[100 = 0]
0: [ 96 112 100  57 103  80 104  64  80  75 101  78  97  85 111 128 121 128
  91 105  85 120 117  85  71  83  88 160 115  91  39  90  23 115  96  94
 107 105 101  99 182  83 101  95 108 143  89  44  90  51  92 139  95  83
  91 104 100  95 139  96  95  60  76 103 103  74 110  79  97 103 104 110
 120  34 119 132  99 128 102  69 115 106  84 103 150 101 106  87 105 101
 100 101 110  96  73  88  93  94  91 121  89 124  94  89  80  88 103  83
 119  39  96 123 110 115  97  93  79  97 157 138 124 166 122 125 108 107
 110  64 108 113  46]
1: [ 82 109 100  64 100  94 102  74  91  96  98  93  95  69 105 129  79  98
 101 119  98 111 105  96  95  88  96 109 102  97  98  97  51 104  95  98
 109  98  91 113 173  88 107  98 101 105 101  73  97  29 105 102  89  97
  98 100  91 101  89 100 103  74 114  98 104  87 101  93  85 104 100 108
 108  60 103 121 102  99  95  96 101  96  75  88 116 117 104 103  99 101
 114 107  98  91  97 100  98  97  79 105  88 110 102  95 104 103 100  78
  90  88 108 109  95  85  98  94  81  99  98 121  96  76 107 114 103  75
  99  85 106 103  80]
2: [ 81  91 103 128  98 112  97  90 114 118 100 104  99  79 100  58  76  70
 104 118 115  76  82 112 112  64 103  73  88  96 170 106 126  88  96  96
  96  87 102 104  44 114  99 106  91  66 109 120 109 109 113  58  89 127
 112  98  90 110  47 109 109 135 129  98 106 108 102  85  98  95  98  93
  86 164  82  80  97  57  93 135  91  91 123  74  63 143 102 120  96  99
 115 108  85 105 129 104  98 102  87  79 111  93 108 111 109 118 104  88
  52 151  96  83  87  93  97 110 104 107  84  68  81  33  80  93  78  68
  92 107  90  92 130] | 1
3: [ 94 109 101  64 101  86 104  64  90  82 101  82  99  79 109 104 110 121
  95 111  90 115 107  86  80  77  92 142 105  93  64  92  33 110  93  96
 107 101  93 109 191  87 102  96 106 123  97  57  93  69  98 123  90  89
  95 103  95  96 116  97  98  56  84 103 102  74 105  72  92 105 103 113
 113  69 107 128 101 127  95  84 109 101  82  93 144 109 104  94 105 102
 103 105 102  95  84  95  95  96  88 115  91 116  96  89  87  98 102  85
 105  73 107 121 103 105  95  91  78  98 133 128 115 122 110 118 113 102
 108  77 108 109  44] | 0
4: [ 84 105  99  86 100  97 100  72  92 104 100  94  97  69 107 106  88  91
 100 119  98 107  99 102  89  67  96 114 102  98 108  98  41 101  93  97
 107  95  91 114 128  94 102 100 101 104 100  84  99  58 107  94  87 105
 101 102  88 103  84 102 104  87 108  98 107  95 105  93  88  99 100 106
 102  97  99 110 100  84  97 108  99  96  90  81 108 126 104 107  98  99
 114 106  97  95 104  97  97  98  83 100  89 109 101  98  96 103 102  81
  76  96 103 106  94  93  97 100  87 101 107 106  93  91 102 109 100  73
  97  89 100 100  98] | 1
5: [ 84  91 104 133  98 114  97  87 115 131  99 106  97  77 100  54  62  61
 106 118 117  77  71 113 116  74 104  72  87  94 180 108 129  88  97  96
  99  84 104 100  29 115  98 107  88  55 113 133 112 115 115  52  90 131
 115  97  94 113  36 110 110 137 133  97 108 111 101  90 102  94  96  90
  86 176  77  80  95  56  93 137  87  90 122  67  48 150 101 124  96  99
 120 109  86 106 137 107 101 105  90  72 110  88 109 115 112 122 105  88
  45 154  97  82  86  94  98 113 105 109  72  63  75  23  75  90  79  62
  90 102  89  90 149] | 2
6: [ 90 110  98  59 102  81 103  71  82  75 102  80  98  81 109 130 121 125
  93 115  86 120 116  88  72  80  89 145 116  95  48  92  22 112  98  95
 108 105  95 108 189  84 103  95 110 120  93  46  89  34  95 138  93  83
  89 103  95  96 133  95  96  52  89 102 102  79 108  82  89 104 104 109
 118  34 120 132 101 121 100  75 114 103  79 101 151  94 104  89 103 100
 102 102 107  93  68  89  92  93  84 124  89 125  94  89  84  88 101  79
 115  58  98 121 106 105  97  90  80  96 148 138 120 150 119 123 111 102
 107  78 108 111  49] | 0
7: [ 73  91 101 139  97 117  95  98 113 138  98 111  96  69  98  76  51  51
 109 122 120  78  77 120 116  67 106  60  87  99 195 111 129  83 100  98
 101  84 100 108  21 112 101 108  88  59 111 140 111  90 119  43  89 134
 117  97  88 115  27 112 113 146 142  93 107 122 101 103  95  92  95  88
  78 168  77  79  96  38  95 144  83  88 113  66  33 152 100 131  92  98
 125 109  84 102 142 106 102 104  85  68 106  88 111 115 118 117 104  83
  39 162  97  74  81  81 100 115 110 109  55  59  67  12  77  92  70  52
  85 109  88  86 165] | 5
8: [ 88  97 100 111  99 103  97  75 102 118 101  96  98  74 106  69  86  82
  99 115 106  93  83 107 100  55  98 108  99  94 134 102  88  97  93  93
 102  88 100 107  56 105  96 104  95  88 104 114 104  99 108  74  88 117
 111 102  91 106  63 107 106 116 105  98 110 104 107  84  98  95  98  99
  92 157  89  95  95  75  97 121  97  95 117  78  80 140 103 116  98  99
 115 106  92 103 120  97  97 103  88  88  97 101 105 107  94 112 106  87
  61 111  96  95  93 104  98 109  98 105 101  82  92  70  91 100  90  72
  96  91  93  94 128] | 2
9: [ 88 113 101  70 102  86 104  72  82  88  99  86  95  76 107 132  94 114
  96 112  91 122 105  89  79  88  92 143 108  92  60  93  33 111  95  97
 109 101  96 104 192  84 105  97 104 128  96  60  93  40  95 124  92  87
  93 102  97  98 111  97 100  57  95 100 104  78 104  86  91 105 101 110
 116  43 113 130 100 120  98  80 108 102  73  93 133 103 104  97 102 102
 107 104 104  95  87  94  96  96  82 116  88 116  97  92  92  96 101  79
 103  76 106 119 103  99  97  89  76  98 128 135 111 129 114 122 109  90
 105  67 108 109  64] | 3
10: [ 79  89 101 139  98 117  95  90 112 140  99 107  98  73 100  60  59  56
 106 122 118  78  75 119 113  59 105  64  87  99 190 110 158  85  98  96
 101  85 100 108  12 115  98 108  88  64 112 136 111 107 117  47  87 133
 117  98  88 114  31 112 112 149 132  95 110 122 103  99  97  91  95  88
  80 189  74  81  95  36  96 143  85  89 121  65  40 150 101 131  93  97
 123 109  84 104 143 104 101 105  86  70 105  90 110 117 110 120 106  84
  36 155  96  77  82  90  99 117 110 109  61  56  71  18  77  90  75  51
  88 108  88  86 165] | 7
11: [ 93  98 102 107 100 105  98  74 103 119 101  95  98  77 107  56  83  83
  98 112 105  92  78 104 102  59  98 116  98  91 136 100  83  99  91  93
 104  89 102 102  61 105  93 105  94  82 105 110 106 124 106  71  90 120
 112 103  93 106  65 107 103 114 101  99 111  99 108  78 104  95  98 101
  94 157  86  96  95  81  96 122  97  95 120  76  78 146 103 116 100 101
 115 107  91 105 123  98  98 103  92  91  99 101 105 107  92 115 107  90
  63 113  98  99  94 112  97 110  96 106 101  84  95  73  87 100  92  79
  99  81  92  95 126] | 8
12: [ 86 106  99  75 100  83 101  67  90  97 101  90  98  74 109 112  96 101
  97 118  96 110 101  98  86  67  91 125 106  98  95  97  60 104  91  96
 108  97  90 116 160  89 102  98 103 108  98  75  97  51 104 107  86 100
 100 102  89 100  95 100 102  73 105  99 106  86 106  84  88 101 101 111
 103  90 103 116 101  97  96 102 102  98  86  87 122 119 104 101 100 100
 112 105  98  93  98  95  96  98  82 109  86 112 100  96  92 101 102  78
  86  80 105 112  97  96  97  96  86 100 114 114 104 100 106 112 108  80
 101  88 103 102  83] | 4
13: [ 84  99 104 120 100 107 100  81 108 122  97 103  95  72 101  80  63  73
 104 115 110  89  79 106 107  84 101  89  93  91 147 103 103  96  98  97
 102  90 105  97  79 107 101 105  88  77 107 113 106  93 110  67  93 120
 110  98  97 109  55 109 108 117 122  98 106 102 102  92 101  97  97  92
  97 132  78  95  95  74  95 122  93  94 109  78  65 141 101 119  97 101
 120 109  91 103 123 102 100 102  90  84 106  93 106 110 110 115 105  86
  65 127  98  90  88  95  99 109  95 106  85  86  83  44  87 101  82  69
  95  86  92  94 130] | 8
14: [ 93 105  96  61 100  92  98  56  82  95 105  82 101  70 115  94 121 108
  90 118  90 110 105  99  79  39  91 151 112  99  76  95  30 108  87  92
 107  96  87 122 114  86  94  98 107 120  95  70  95  82 102 111  80 100
 102 107  85  97 100 101  99  80  82 100 114  90 115  71  90  96 102 117
  99 104 106 114  99  95 101 103 106  99  99  83 128 135 106  98 101  99
 110 102 100  96  98  88  93 100  84 113  78 122  98  93  71 101 105  83
  78  64 102 115 104 114  96 114  88  99 137 111 114 130 107 111 118  85
 104  84 102 100  88] | 12
15: [ 90 110  98  86 101  93 101  70  88 103  99  92  95  64 107 133  88  95
 100 118  97 115 102  98  84  77  95 117 106  97  97  98  44 105  94  97
 109  98  92 113 152  86 105  98 101 114  98  76  96  36 104  99  89  98
 101 101  91 102  91 100 105  77 108  97 106  93 105  92  86 101 100 104
 107  68 106 119 100  92  99  99 100  97  77  86 111 127 104 105  98 100
 115 106 100  92 100  95  97  98  81 105  84 112 100  98  99  99 101  76
  81  86 104 109  96  90  99  97  85 100 106 116 100  98 108 116 103  71
  98  80 104 102  89] | 1
16: [ 85 105 101  96 100  99 100  70  97 113  99  94  97  73 106  89  78  87
 100 115 102 103  90 102  95  74  98 112  99  94 123  99  73 101  92  96
 106  93  98 106 113  97  99 102  95  91 102  98 102  80 106  83  90 109
 106 101  93 104  76 103 105  97 106  99 108  94 105  87  96  99  98 103
 101 115  96 106  96  90  97 111  98  96 100  80  93 134 103 111  99 101
 116 107  95  99 115  98  98 101  86  94  94 105 103 104  96 109 104  85
  70 103 103 102  94 100  98 103  89 103 103  99  94  83  96 106  97  75
  98  81  98  98 117] | 4
